Below is a small trained network, with its code and all its weights. Each question gives an input and a target symbol and asks what happens when units are switched off, that is, made to give their printed mean instead of their output.

import numpy as np


def w(rows, s, z=0):
    codes = np.array(rows[::2]) - 128.0
    scale = np.full(codes.shape[1], s)
    scale[-1] = z or s
    return codes * scale


def norm(h):
    return h / np.sqrt((h * h).mean(-1, keepdims=True) + 1e-5)


def f(y):
    return np.maximum(y, 0)


def softmax(a):
    e = np.exp(a - a.max(-1, keepdims=True))
    return e / e.sum(-1, keepdims=True)


def log_softmax(a):
    a = a - a.max(-1, keepdims=True)
    return a - np.log(np.exp(a).sum(-1, keepdims=True))


def net(x, mask):
    ids = ['αβγεηλξπστψω'.index(c) for c in x.split()]
    T = len(ids)
    res = E[ids] + P[:T]
    q, k, v = (norm(res) @ M[0].T for M in (Q, K, V))
    z = softmax(np.where(np.tri(T) > 0, q @ k.T / 4**0.5, -1e9)) @ v
    res = res + np.where(mask[0], z, O[0][:, -1]) @ O[0][:, :-1]
    y = f(norm(res) @ A[0][:, :-1].T + A[0][:, -1])
    res = res + np.where(mask[1:13], y, B[0][:, -1]) @ B[0][:, :-1]
    return log_softmax(norm(res)[-1] @ U[:, :-1].T + U[:, -1])


Q, K, V, O, A, B = {}, {}, {}, {}, {}, {}
E = w([
[73,201,133,207,151,235,143,118,97,81],'α',
[97,210,227,180,173,93,132,172,164,89],'β',
[82,117,90,88,111,111,91,84,225,87],'γ',
[200,165,199,191,182,47,137,190,210,102],'ε',
[62,146,91,185,122,250,123,111,70,89],'η',
[99,114,108,83,109,119,85,85,231,103],'λ',
[168,137,62,66,156,92,216,108,80,182],'ξ',
[96,209,111,95,144,169,200,121,61,165],'π',
[100,116,76,130,63,130,79,92,210,86],'σ',
[73,116,120,158,104,150,113,51,93,221],'τ',
[93,122,104,90,61,49,59,87,138,145],'ψ',
[83,105,147,103,39,122,109,63,105,80],'ω',
],0.0012)
P = w([
[185,245,88,82,151,254,110,149,111,104],'0',
[189,232,87,106,122,192,132,138,101,114],'1',
[185,213,88,101,116,167,144,123,80,109],'2',
[176,190,85,96,114,152,145,120,97,105],'3',
[161,169,83,95,118,142,146,126,99,110],'4',
[153,152,88,99,111,137,144,124,107,108],'5',
[144,138,95,104,110,131,142,130,116,112],'6',
[139,119,104,109,110,131,141,140,117,112],'7',
[135,107,113,114,108,128,135,143,120,113],'8',
[133,87,121,117,111,122,132,147,124,115],'9',
[127,74,134,127,107,118,120,152,123,117],'10',
[125,56,146,136,104,113,111,160,127,116],'11',
[121,40,147,141,108,109,104,163,124,116],'12',
[112,17,152,147,104,106,101,174,120,119],'13',
],0.00085)
Q[0] = w([
[150,136,181,151,172,107,129,154,127,127],'head 0',
[136,176,220,192,189,159,147,144,85,147],'head 0',
[172,118,151,77,179,85,138,158,127,135],'head 0',
[160,184,119,125,187,149,253,140,5,214],'head 0',
],0.0054)
K[0] = w([
[155,171,138,140,148,117,142,146,147,120],'head 0',
[140,254,144,140,172,163,144,147,149,120],'head 0',
[159,146,100,97,140,93,162,137,157,118],'head 0',
[158,222,59,80,146,173,155,111,114,137],'head 0',
],0.0072)
V[0] = w([
[173,134,138,108,213,111,180,186,159,99],'head 0',
[205,82,69,187,123,164,145,113,162,145],'head 0',
[152,142,119,158,95,133,116,145,128,3],'head 0',
[73,132,155,145,152,211,188,86,124,104],'head 0',
],0.002)
O[0] = w([
[76,118,55,173,75,151,107,75,127,185,6],'head 0',
[184,100,119,190,201,119,165,100,251,135,148],'head 0',
[133,39,105,87,123,183,207,114,123,92,147],'head 0',
[79,93,201,115,88,84,159,76,161,80,151],'head 0',
],0.0023,0.0016)
A[0] = w([
[152,166,132,124,114,78,167,144,158,88,3],'neuron 0',
[112,75,93,138,73,165,128,96,187,65,163],'neuron 1',
[148,148,141,66,243,162,79,96,145,67,63],'neuron 2',
[136,67,151,90,140,67,85,198,160,124,156],'neuron 3',
[58,111,113,121,114,160,49,61,123,155,164],'neuron 4',
[135,113,135,110,66,216,62,77,150,152,102],'neuron 5',
[118,138,108,142,206,190,215,142,39,103,204],'neuron 6',
[165,210,166,182,251,155,151,235,129,105,111],'neuron 7',
[132,135,117,147,146,247,111,117,105,192,54],'neuron 8',
[90,179,152,118,96,65,79,125,58,192,222],'neuron 9',
[193,101,175,177,204,72,127,102,124,204,33],'neuron 10',
[184,114,18,195,148,130,136,165,131,186,10],'neuron 11',
],0.0022,0.0007)
B[0] = w([
[168,125,149,101,204,102,84,159,108,152,174],'neuron 0',
[80,155,157,150,134,122,127,115,99,192,247],'neuron 1',
[127,95,143,234,85,136,118,153,95,124,204],'neuron 2',
[157,183,89,113,134,154,162,84,105,133,224],'neuron 3',
[156,240,133,97,129,114,108,188,116,130,178],'neuron 4',
[153,77,115,80,197,55,156,139,115,151,173],'neuron 5',
[135,98,169,142,162,85,55,171,168,189,215],'neuron 6',
[167,84,55,19,164,74,158,111,85,213,212],'neuron 7',
[195,73,138,39,191,4,202,137,86,142,158],'neuron 8',
[93,49,120,196,124,192,133,151,171,104,250],'neuron 9',
[10,162,170,175,71,192,82,148,132,112,216],'neuron 10',
[24,111,244,176,72,182,98,127,123,36,180],'neuron 11',
],0.0023,0.0017)
U = w([
[155,150,132,131,97,140,154,138,122,119,24],'α',
[155,153,124,132,95,138,163,144,122,124,4],'β',
[81,227,79,57,162,198,156,118,142,91,77],'γ',
[106,171,78,107,75,110,139,111,135,136,59],'ε',
[12,102,203,232,86,201,94,177,104,155,169],'η',
[143,103,159,26,225,39,154,182,81,231,173],'λ',
[108,167,85,96,95,107,110,71,136,147,77],'ξ',
[115,158,92,101,90,123,120,84,142,136,65],'π',
[151,23,40,167,154,187,231,37,209,118,158],'σ',
[221,210,170,204,167,48,76,79,209,37,153],'τ',
[219,136,7,144,98,196,26,212,50,68,148],'ψ',
[186,100,194,29,16,140,186,97,34,2,148],'ω',
],0.0062,0.0049)

Each question gives the input, a string of symbols that net reads in full, and the target symbol t.
The units are the heads (4 rows each of Q, K, V and O) and the neurons (one row each of A and B). Each row of codes is followed by its name. A weight is (code - 128) times the scale printed after its matrix; where a second scale follows, it is the last column's (O, A, B and U).
mask holds one flag per unit, heads first, then neurons. A switched-off unit (its flag False) gives its mean, the last column of its rows in O or B, instead of its output. The means were averaged over made-up inputs and are rounded, as every weight is.
A unit's drop is (log p(t) with every unit on - log p(t) with that unit switched off) / (log p(t) with every unit on - log p(t) with every unit switched off).
The circuit of an input: a set's keep is (log p(t) with only the set's units on - log p(t) with every unit switched off) / (log p(t) with every unit on - log p(t) with every unit switched off). Starting from the 12 units with the biggest drops (on a tie, the unit counted first), units are removed one at a time, each time the one whose removal leaves the highest keep (on an exact tie, the one counted first), for as long as the keep stays at least 0.8.
circuit, biggest first: the units of the circuit, biggest drop first
most important unit: the unit with the biggest drop
k most important neurons: the k neurons with the biggest drops, biggest first
input τ τ ξ γ τ σ τ τ σ γ σ ω ψ, target ω: circuit, biggest first : head 0; neuron 6; neuron 3
input α σ ψ τ σ, target ψ: circuit, biggest first : head 0; neuron 2
input ε τ γ ε, target η: most important unit : head 0
input τ β η, target λ: circuit, biggest first : neuron 6; neuron 8
input τ γ π, target λ: 2 most important neurons : neuron 6; neuron 10
input τ η β τ τ λ, target τ: circuit, biggest first : head 0; neuron 2; neuron 10
input ω σ ω τ ξ α ξ ω σ σ ψ ε π ε, target η: circuit, biggest first : head 0; neuron 10
input σ τ ε λ τ τ τ σ τ ψ λ, target ψ: circuit, biggest first : head 0; neuron 2; neuron 3
input ψ π σ ω σ λ, target ω: circuit, biggest first : head 0; neuron 9; neuron 2
input ξ τ ξ, target η: 3 most important neurons : neuron 11; neuron 7; neuron 6
input σ ε τ τ ξ ψ γ ω ψ, target ω: circuit, biggest first : head 0; neuron 6
input ξ β ε λ, target λ: 2 most important neurons : neuron 5; neuron 1
input ψ τ λ, target ψ: circuit, biggest first : neuron 2; neuron 11
input ε α ε τ τ ψ ξ τ σ σ, target τ: 3 most important neurons : neuron 7; neuron 9; neuron 10
input α ε ε τ ε σ β ξ τ ψ, target ψ: circuit, biggest first : head 0; neuron 9; neuron 3
input λ ξ σ γ, target σ: 2 most important neurons : neuron 10; neuron 2
input η ξ σ ω λ ξ ω τ τ ξ, target η: circuit, biggest first : head 0; neuron 11
input η ξ ξ τ α, target λ: circuit, biggest first : neuron 7
input α τ τ τ τ τ τ σ τ σ α γ, target σ: 2 most important neurons : neuron 10; neuron 3
input ψ σ γ, target ψ: 2 most important neurons : neuron 2; neuron 10
input γ β τ, target λ: 2 most important neurons : neuron 8; neuron 4
input τ τ σ τ γ, target τ: most important unit : neuron 2
input ε τ σ τ α η β λ λ, target λ: 4 most important neurons : neuron 5; neuron 9; neuron 1; neuron 10
input η τ ψ τ λ ε σ σ τ ξ ε σ λ, target σ: 3 most important neurons : neuron 3; neuron 10; neuron 6
input ξ ε σ ε σ ξ τ π ψ τ β γ, target τ: 2 most important neurons : neuron 7; neuron 10
input λ τ τ τ σ σ ε σ, target σ: 2 most important neurons : neuron 10; neuron 1
input σ τ γ π τ τ η, target λ: most important unit : neuron 7
input ξ ξ τ τ ε, target λ: 4 most important neurons : neuron 7; neuron 9; neuron 0; neuron 2
